Below are the code and all the weights of a small trained network. Each question names an input and a class and asks about switching units off, where a switched-off unit gives its printed mean instead of its output.

import numpy as np


def w(rows, s, z=0):
    codes = np.array(rows[::2]) - 128.0
    scale = np.full(codes.shape[1], s)
    scale[-1] = z or s
    return codes * scale


def f(y):
    return y / 2 * (1 + np.tanh(0.7978845608 * (y + 0.044715 * y**3)))


def log_softmax(a):
    a = a - a.max(-1, keepdims=True)
    return a - np.log(np.exp(a).sum(-1, keepdims=True))


def net(x, mask):
    res = np.array(x, float).reshape(1, 4) / 4 @ E
    y = f(res @ A[0][:, :-1].T + A[0][:, -1])
    res = res + np.where(mask, y, B[0][:, -1]) @ B[0][:, :-1]
    return log_softmax(res[-1] @ U[:, :-1].T + U[:, -1])


A, B = {}, {}
E = w([
[43,181,105,136,137,210,96,151,109,210,126],'x0',
[124,160,66,97,185,161,176,118,134,95,197],'x1',
[98,123,173,201,98,140,98,185,198,98,196],'x2',
[138,109,120,91,81,124,133,211,145,178,245],'x3',
],0.013)
A[0] = w([
[71,174,82,5,208,132,239,123,103,114,198,190],'neuron 1',
[137,135,182,128,155,129,97,60,50,171,3,158],'neuron 2',
[202,67,183,196,177,77,122,180,176,72,137,145],'neuron 3',
[125,74,182,228,92,42,84,143,191,108,176,253],'neuron 4',
[90,97,231,187,86,143,55,217,150,186,185,166],'neuron 5',
[170,105,63,63,185,155,153,184,95,138,91,142],'neuron 6',
[144,97,218,109,122,73,145,50,206,2,167,183],'neuron 7',
[111,142,126,88,126,161,116,128,42,99,14,138],'neuron 8',
[75,130,199,192,111,141,57,230,150,213,135,172],'neuron 9',
[108,96,107,94,213,140,105,62,11,153,89,167],'neuron 10',
[119,177,42,77,204,172,175,142,80,104,156,172],'neuron 11',
[174,98,102,201,219,118,138,130,32,83,177,202],'neuron 12',
],0.0074,0.0039)
B[0] = w([
[86,187,137,76,155,192,146,133,155,180,225,243],'neuron 1',
[130,80,67,170,166,39,116,149,84,104,1,253],'neuron 2',
[110,46,106,127,152,112,176,116,192,28,103,217],'neuron 3',
[100,10,186,192,81,77,187,166,175,21,170,252],'neuron 4',
[236,151,193,193,88,116,88,183,132,174,195,255],'neuron 5',
[70,151,52,108,96,133,122,88,100,93,161,185],'neuron 6',
[84,104,142,152,222,228,200,74,146,74,55,244],'neuron 7',
[124,76,100,155,103,109,45,68,93,193,59,214],'neuron 8',
[203,143,153,165,108,135,63,167,131,166,144,243],'neuron 9',
[125,130,91,165,221,116,139,78,62,225,125,229],'neuron 10',
[114,204,84,83,144,71,180,109,98,111,199,214],'neuron 11',
[133,149,131,109,139,120,161,57,125,161,148,177],'neuron 12',
],0.0084,0.012)
U = w([
[134,103,56,145,127,78,121,98,9,202,30,133],'0',
[91,31,134,140,96,132,207,140,231,30,126,15],'1',
[88,195,72,26,114,167,161,119,129,158,208,254],'2',
[200,101,168,200,35,112,67,254,138,157,167,130],'3',
],0.0077,0.0015)

Each question gives the input, the list of numbers given to net, and the class t.
The units are the neurons (one row each of A and B). Each row of codes is followed by its name. A weight is (code - 128) times the scale printed after its matrix; where a second scale follows, it is the last column's (A, B and U).
mask holds one flag per neuron, in row order. A switched-off neuron (its flag False) gives its mean, the last column of its row in B, instead of its output. The means were averaged over made-up inputs and are rounded, as every weight is.
A unit's drop is (log p(t) with every unit on - log p(t) with that unit switched off) / (log p(t) with every unit on - log p(t) with every unit switched off).
The circuit of an input: a set's keep is (log p(t) with only the set's units on - log p(t) with every unit switched off) / (log p(t) with every unit on - log p(t) with every unit switched off). Starting from all 12 units, units are removed one at a time, each time the one whose removal leaves the highest keep (on an exact tie, the one counted first), for as long as the keep stays at least 0.8.
units of the circuit, in order: the units of the circuit, biggest drop first
k most important neurons: the k neurons with the biggest drops, biggest first
drop of u: that unit's drop, to one decimal
input [8,5,3,-6], class 2: units of the circuit, in order -> [neuron 11]
input [-6,-5,-5,2], class 1: units of the circuit, in order -> [neuron 3; neuron 10]
input [-3,-8,6,-1], class 1: 3 most important neurons -> [neuron 3; neuron 4; neuron 7]
input [4,5,8,-6], class 3: units of the circuit, in order -> [neuron 7; neuron 3]
input [5,8,6,8], class 3: 2 most important neurons -> [neuron 5; neuron 9]
input [-2,4,1,-1], class 2: units of the circuit, in order -> [neuron 4; neuron 2]
input [-4,-7,5,0], class 1: 2 most important neurons -> [neuron 3; neuron 4]
input [-8,4,-8,1], class 2: drop of neuron 1 -> 0.2
input [-4,3,-6,0], class 2: drop of neuron 11 -> 0.1
input [-7,-3,4,8], class 1: drop of neuron 3 -> 0.3
